Small tables with named rows and columns. After each table, cells are looked up by row and column.

Gumu:
fields: Sokubod, Tise, Zopof, Pes, Ranup, Relepu, Bisasu
Soreber: [122, 115, 118, 114, 118, 104, 102]
Muf: [156, 35, 199, 103, 136, 146, 46]
Fef: [131, 95, 101, 115, 95, 90, 155]

Muf, Zopof => 199
Soreber, Bisasu => 102
Soreber, Ranup => 118
Soreber, Pes => 114
Muf, Tise => 35
Muf, Ranup => 136
Fef, Pes => 115
Fef, Zopof => 101
Muf, Bisasu => 46
Muf, Pes => 103
Fef, Ranup => 95
Soreber, Tise => 115
Muf, Relepu => 146
Soreber, Sokubod => 122
Fef, Tise => 95

Did
|  | Kisoru | Riv | Mozos |
|---|---|---|---|
| Ligabi | 115 | 51 | 129 |
| Liliral | 158 | 149 | 96 |
| Zomeb | 150 | 209 | 130 |
| Sen | 138 | 86 | 121 |
| Vufode | 130 | 216 | 157 |
| Sobo | 116 | 105 | 164 |
| Verore | 134 | 78 | 124 |
| Porima | 140 | 179 | 148 |
| Dab | 139 | 166 | 104 |
| Rupab | 127 | 61 | 127 |
| Mam | 130 | 47 | 93 |
| Panere | 157 | 120 | 69 |

What is the Mozos of Sen in Did? 121
What is the Mozos of Verore in Did? 124
What is the Mozos of Zomeb in Did? 130
What is the Riv of Mam in Did? 47
What is the Riv of Verore in Did? 78
What is the Riv of Sobo in Did? 105
What is the Kisoru of Rupab in Did? 127
What is the Mozos of Mam in Did? 93
What is the Riv of Rupab in Did? 61
What is the Mozos of Sobo in Did? 164
What is the Riv of Dab in Did? 166
What is the Riv of Zomeb in Did? 209
What is the Kisoru of Mam in Did? 130
What is the Mozos of Liliral in Did? 96
What is the Kisoru of Liliral in Did? 158
What is the Mozos of Ligabi in Did? 129
What is the Riv of Liliral in Did? 149
What is the Mozos of Vufode in Did? 157
Row with the largest Kisoru: Liliral

Table Lur
,Fote,Zorufog,Tedo,Reboko,Kolav,Bel,Vasolad,Kod
Peloz,0.4,-0.3,-0.4,0.0,0.8,0.2,0.2,-0.7
Mopesa,0.1,0.2,0.1,0.1,-0.2,0.0,0.0,0.0
Vomu,-0.1,-0.1,-0.1,0.1,0.1,0.2,0.1,0.2
Lodis,0.3,-0.2,0.8,0.6,-0.1,-0.3,0.5,0.1
Duren,0.0,0.2,0.3,0.0,-0.3,-0.3,0.0,-0.2
Bom,0.5,0.2,-0.6,0.3,0.0,-0.2,0.6,-0.1
Manemop,-0.4,0.4,0.4,-0.4,-0.3,0.1,-0.2,0.6
Rok,-0.2,-0.5,-0.1,0.7,-0.2,-0.5,1.0,-0.2
Zepi,0.1,0.4,-0.5,0.1,0.2,-0.1,0.4,0.2
Bot,0.3,0.0,-0.3,0.2,0.3,0.2,0.3,0.3
Rigo,0.0,-0.2,0.3,0.6,0.3,-0.5,0.5,0.3

Fote of Mopesa = 0.1
Bel of Rok = -0.5
Kod of Rok = -0.2
Reboko of Bom = 0.3
Fote of Bot = 0.3
Fote of Lodis = 0.3
Vasolad of Manemop = -0.2
Vasolad of Lodis = 0.5
Vasolad of Rok = 1.0
Vasolad of Bom = 0.6
Zorufog of Manemop = 0.4
Kod of Vomu = 0.2
Fote of Bom = 0.5
Kod of Duren = -0.2

Dodagik.csv
,Rata,Pem,Pab,Rokebe,Rezonuf,Mal
Kef,0.9,0.8,0.9,0.6,0.1,0.6
Zefasi,0.5,0.4,0.4,0.3,0.2,0.3
Rusolel,0.3,0.4,0.4,0.5,0.4,0.7
Naz,0.4,0.3,0.3,0.3,0.5,0.4
Dibes,0.4,0.4,0.4,0.5,0.4,0.4
Lamuga,0.4,0.4,0.4,0.5,0.5,0.5
Zunada,0.4,0.4,0.5,0.5,0.4,0.6
Voraliv,0.6,0.4,0.4,0.4,0.1,0.6
Tiz,0.4,0.4,0.4,0.5,0.4,0.7
Nem,0.3,0.3,0.2,0.3,0.4,0.4

Mal of Lamuga is 0.5
Rezonuf of Zunada is 0.4
Pab of Voraliv is 0.4
Pem of Zefasi is 0.4
Rezonuf of Nem is 0.4
Rokebe of Dibes is 0.5
Pem of Kef is 0.8
Rata of Nem is 0.3
Mal of Naz is 0.4
Rata of Voraliv is 0.6
Pem of Dibes is 0.4
Rata of Rusolel is 0.3
Mal of Zefasi is 0.3
Which row has the largest Pab? Kef

Vikedo
fields: Subal, Nekor, Mokufek, Von, Paga, Febevi, Ripugin, Sofeve, Seg, Vube
Fezonuv: [-5.84, -5.25, 0.81, 7.70, 7.99, 8.70, 8.09, 8.34, 8.13, 8.24]
Baf: [-5.85, -6.07, -6.22, -6.08, -5.87, -5.91, -6.36, -6.53, -4.70, 1.82]
Guv: [-6.01, -5.54, -5.50, -5.76, -6.03, -5.47, -5.66, -3.03, 5.90, 7.19]
Mev: [-5.77, -5.50, -5.99, -4.59, 3.17, 8.08, 8.10, 8.12, 8.64, 8.04]

What is the Von of Baf in Vikedo?
-6.08
What is the Febevi of Baf in Vikedo?
-5.91
What is the Sofeve of Mev in Vikedo?
8.12
What is the Seg of Baf in Vikedo?
-4.70
What is the Febevi of Guv in Vikedo?
-5.47
What is the Vube of Guv in Vikedo?
7.19
What is the Subal of Fezonuv in Vikedo?
-5.84
What is the Nekor of Mev in Vikedo?
-5.50
What is the Mokufek of Mev in Vikedo?
-5.99
What is the Mokufek of Guv in Vikedo?
-5.50
What is the Paga of Mev in Vikedo?
3.17
What is the Febevi of Mev in Vikedo?
8.08
What is the Mokufek of Baf in Vikedo?
-6.22
What is the Paga of Fezonuv in Vikedo?
7.99
What is the Nekor of Baf in Vikedo?
-6.07
What is the Nekor of Guv in Vikedo?
-5.54
Row with the largest Sofeve: Fezonuv

